Here is a tiny trained network, its code and every weight. The questions are about switching its units off for an input and a target symbol, where a switched-off unit gives its printed mean instead of its output.

import numpy as np


def w(rows, s, z=0):
    codes = np.array(rows[::2]) - 128.0
    scale = np.full(codes.shape[1], s)
    scale[-1] = z or s
    return codes * scale


def softmax(a):
    e = np.exp(a - a.max(-1, keepdims=True))
    return e / e.sum(-1, keepdims=True)


def log_softmax(a):
    a = a - a.max(-1, keepdims=True)
    return a - np.log(np.exp(a).sum(-1, keepdims=True))


def net(x, mask):
    ids = ['ΓΘΛβδεζημξπστφω'.index(c) for c in x.split()]
    T = len(ids)
    res = E[ids] + P[:T]
    u = 0
    for l in range(3):
        r = res
        for j in range(2):
            rows = slice(4 * j, 4 * j + 4)
            q, k, v = (r @ M[l][rows].T for M in (Q, K, V))
            z = softmax(np.where(np.tri(T) > 0, q @ k.T / 4**0.5, -1e9)) @ v
            o = O[l][rows]
            res = res + np.where(mask[u + j], z, o[:, -1]) @ o[:, :-1]
        u += 2
    return log_softmax(res[-1] @ U[:, :-1].T + U[:, -1])


Q, K, V, O = {}, {}, {}, {}
E = w([
[234,83,167,116,91],'Γ',
[208,112,176,148,88],'Θ',
[204,123,188,162,138],'Λ',
[202,124,172,135,81],'β',
[129,131,211,205,20],'δ',
[97,179,229,246,103],'ε',
[244,160,149,88,124],'ζ',
[222,188,171,131,168],'η',
[196,224,166,147,24],'μ',
[215,174,145,57,68],'ξ',
[80,210,188,120,88],'π',
[55,139,178,67,38],'σ',
[136,12,157,2,126],'τ',
[139,86,172,21,203],'φ',
[8,50,212,93,165],'ω',
],0.0089)
P = w([
[135,107,109,142,127],'0',
[156,115,150,145,120],'1',
[134,160,254,49,143],'2',
[161,91,189,145,125],'3',
[124,152,247,56,126],'4',
[167,83,188,137,123],'5',
[125,143,229,59,116],'6',
[160,81,170,136,113],'7',
[121,139,203,58,106],'8',
[151,79,132,131,101],'9',
[105,148,154,58,86],'10',
[136,83,75,132,83],'11',
[104,156,81,63,57],'12',
],0.009)
Q[0] = w([
[149,103,145,137,106],'L0H0',
[152,143,52,124,126],'L0H0',
[115,122,3,161,161],'L0H0',
[111,90,2,151,202],'L0H0',
[166,156,183,117,60],'L0H1',
[130,43,144,147,109],'L0H1',
[164,179,239,98,102],'L0H1',
[53,95,51,112,235],'L0H1',
],0.0054)
K[0] = w([
[96,119,128,151,136],'L0H0',
[168,120,164,112,155],'L0H0',
[127,110,254,92,82],'L0H0',
[131,151,235,62,148],'L0H0',
[53,140,71,72,144],'L0H1',
[186,163,149,86,150],'L0H1',
[51,67,56,61,94],'L0H1',
[222,112,139,146,6],'L0H1',
],0.006)
V[0] = w([
[129,141,121,163,155],'L0H0',
[129,159,253,105,121],'L0H0',
[90,123,44,162,133],'L0H0',
[104,79,122,140,147],'L0H0',
[174,153,137,212,147],'L0H1',
[123,148,77,99,83],'L0H1',
[45,189,68,77,156],'L0H1',
[167,150,114,171,153],'L0H1',
],0.011)
O[0] = w([
[155,111,164,119,87,106],'L0H0',
[93,147,2,91,103,254],'L0H0',
[182,85,240,111,151,27],'L0H0',
[190,155,165,165,139,109],'L0H0',
[157,110,94,209,144,104],'L0H1',
[167,128,191,87,108,90],'L0H1',
[105,160,249,81,171,50],'L0H1',
[154,118,129,168,159,92],'L0H1',
],0.0083,0.0087)
Q[1] = w([
[167,164,130,140,145],'L1H0',
[177,51,147,102,143],'L1H0',
[114,158,124,92,163],'L1H0',
[150,160,160,165,174],'L1H0',
[123,98,190,44,174],'L1H1',
[152,95,155,212,102],'L1H1',
[57,246,49,35,100],'L1H1',
[189,205,48,119,97],'L1H1',
],0.012)
K[1] = w([
[183,161,161,132,132],'L1H0',
[163,97,98,103,105],'L1H0',
[139,117,122,127,179],'L1H0',
[165,124,184,163,104],'L1H0',
[132,22,176,120,171],'L1H1',
[169,166,163,185,91],'L1H1',
[47,138,67,73,140],'L1H1',
[140,167,11,102,105],'L1H1',
],0.012)
V[1] = w([
[142,222,157,192,127],'L1H0',
[170,108,112,194,87],'L1H0',
[198,96,186,159,202],'L1H0',
[98,88,226,80,101],'L1H0',
[147,227,75,119,62],'L1H1',
[142,58,193,158,1],'L1H1',
[49,72,125,159,87],'L1H1',
[110,83,124,153,198],'L1H1',
],0.0049)
O[1] = w([
[141,200,174,179,2,89],'L1H0',
[125,138,240,82,147,124],'L1H0',
[180,94,165,104,65,1],'L1H0',
[154,77,99,246,104,70],'L1H0',
[128,159,68,147,83,233],'L1H1',
[119,114,210,193,12,92],'L1H1',
[12,104,116,125,71,167],'L1H1',
[98,96,162,110,222,87],'L1H1',
],0.0058,0.0086)
Q[2] = w([
[225,5,93,223,165],'L2H0',
[174,118,234,210,163],'L2H0',
[105,110,206,66,146],'L2H0',
[168,121,78,248,80],'L2H0',
[131,199,180,75,97],'L2H1',
[123,216,103,121,47],'L2H1',
[149,162,91,177,14],'L2H1',
[156,187,71,101,37],'L2H1',
],0.012)
K[2] = w([
[224,136,137,233,60],'L2H0',
[183,122,234,135,130],'L2H0',
[93,15,169,95,169],'L2H0',
[236,247,51,117,40],'L2H0',
[39,56,106,86,190],'L2H1',
[102,97,23,172,154],'L2H1',
[147,154,13,126,98],'L2H1',
[90,135,30,201,126],'L2H1',
],0.012)
V[2] = w([
[117,250,118,178,88],'L2H0',
[161,195,48,75,207],'L2H0',
[195,87,82,40,55],'L2H0',
[224,158,135,189,186],'L2H0',
[101,142,185,72,107],'L2H1',
[101,209,152,194,116],'L2H1',
[179,177,178,63,127],'L2H1',
[138,98,146,112,96],'L2H1',
],0.012)
O[2] = w([
[155,209,79,66,119,174],'L2H0',
[185,185,184,150,147,250],'L2H0',
[244,78,168,184,43,192],'L2H0',
[165,169,99,203,150,18],'L2H0',
[125,164,144,81,82,78],'L2H1',
[82,188,143,178,86,131],'L2H1',
[213,185,109,89,111,50],'L2H1',
[180,97,122,127,72,103],'L2H1',
],0.012,0.023)
U = w([
[160,79,66,128,149,143],'Γ',
[145,94,78,147,147,152],'Θ',
[135,112,69,156,182,198],'Λ',
[147,104,83,131,139,149],'β',
[106,117,95,173,91,138],'δ',
[86,162,129,189,148,127],'ε',
[163,140,135,136,149,156],'ζ',
[140,174,128,148,202,198],'η',
[145,167,111,126,91,33],'μ',
[179,147,170,103,84,58],'ξ',
[124,199,147,78,157,152],'π',
[133,122,151,56,67,2],'σ',
[145,79,191,127,95,50],'τ',
[146,155,254,119,189,186],'φ',
[93,112,153,107,193,184],'ω',
],0.009,0.0086)

Each question gives the input, a string of symbols that net reads in full, and the target symbol t.
The units are the heads (4 rows each of Q, K, V and O). Each row of codes is followed by its name. A weight is (code - 128) times the scale printed after its matrix; where a second scale follows, it is the last column's (O and U).
mask holds one flag per head, layer by layer. A switched-off head (its flag False) gives its mean, the last column of its rows in O, instead of its output. The means were averaged over made-up inputs and are rounded, as every weight is.
A unit's drop is (log p(t) with every unit on - log p(t) with that unit switched off) / (log p(t) with every unit on - log p(t) with every unit switched off).
The circuit of an input: a set's keep is (log p(t) with only the set's units on - log p(t) with every unit switched off) / (log p(t) with every unit on - log p(t) with every unit switched off). Starting from all 6 units, units are removed one at a time, each time the one whose removal leaves the highest keep (on an exact tie, the one counted first), for as long as the keep stays at least 0.8.
units of the circuit, in order: the units of the circuit, biggest drop first
unit that matters most: the unit with the biggest drop
which heads matter: for each layer, one digit per head in row order, 1 if its drop is at least 0.15 and else 0, layers parted by /
input μ ξ Θ φ, target φ: units of the circuit, in order	(L2H0; L1H1; L0H0)
input μ Λ μ Γ δ ξ Θ, target ξ: units of the circuit, in order	(L2H0; L0H0; L1H1)
input μ Γ ξ β ζ μ π ζ π δ ε, target π: which heads matter	00 / 10 / 10
input ω ζ δ σ ξ, target σ: units of the circuit, in order	(L0H0; L2H0; L1H1; L2H1)
input σ ε π Λ δ φ ξ Γ ε β φ Γ σ, target φ: unit that matters most	L0H0
input β φ Θ δ η, target η: units of the circuit, in order	(L0H0; L2H0; L0H1)
input π δ ω η π, target ω: which heads matter	01 / 01 / 10
input δ ω μ φ Λ, target φ: units of the circuit, in order	(L0H0; L2H0; L1H1)
input φ ω η, target ω: which heads matter	01 / 01 / 10
input ω ω δ σ ω ξ ξ π δ ω π ε ξ, target π: units of the circuit, in order	(L0H0; L2H0; L0H1; L1H1)
input π η π φ δ δ τ ω β π Λ τ π, target τ: units of the circuit, in order	(L0H1; L0H0; L2H0; L1H0)
input π ω ε π Λ, target π: which heads matter	10 / 00 / 11
input μ Θ τ ζ σ, target τ: which heads matter	01 / 01 / 10
input σ ξ σ δ τ Λ η ε, target ε: unit that matters most	L2H1
input ε ω π φ δ δ σ δ π η ω ξ ξ, target ω: units of the circuit, in order	(L0H1; L2H0; L2H1)
input σ φ ω π δ ζ ε π ξ ω σ η ε, target σ: which heads matter	01 / 01 / 10
input δ η ξ, target ξ: units of the circuit, in order	(L1H0; L0H0; L2H0; L2H1)
input π π δ π π, target π: which heads matter	00 / 00 / 10
input π τ τ ω σ δ η β δ φ δ, target φ: units of the circuit, in order	(L2H0; L0H0; L1H1)
input ξ Γ π Θ ξ ξ, target ξ: unit that matters most	L2H0
input ξ π ξ ξ φ β τ φ Θ φ τ δ μ, target τ: units of the circuit, in order	(L0H1; L2H0)
input τ φ δ η δ π δ, target π: units of the circuit, in order	(L0H0; L2H0)
input ε μ δ ξ δ, target ξ: which heads matter	10 / 10 / 11
input σ δ τ σ ξ δ π ζ δ, target π: units of the circuit, in order	(L2H0; L0H0)
input ζ τ Θ μ, target μ: which heads matter	10 / 01 / 11
input π δ ζ τ Θ π τ Λ δ, target τ: which heads matter	11 / 00 / 10
input Λ δ π σ Γ, target σ: units of the circuit, in order	(L0H0; L2H0; L1H1; L2H1)
input Θ η ω Θ δ ζ ω ω, target ω: which heads matter	00 / 01 / 10
input σ π Θ τ, target τ: units of the circuit, in order	(L0H0; L2H0; L0H1)
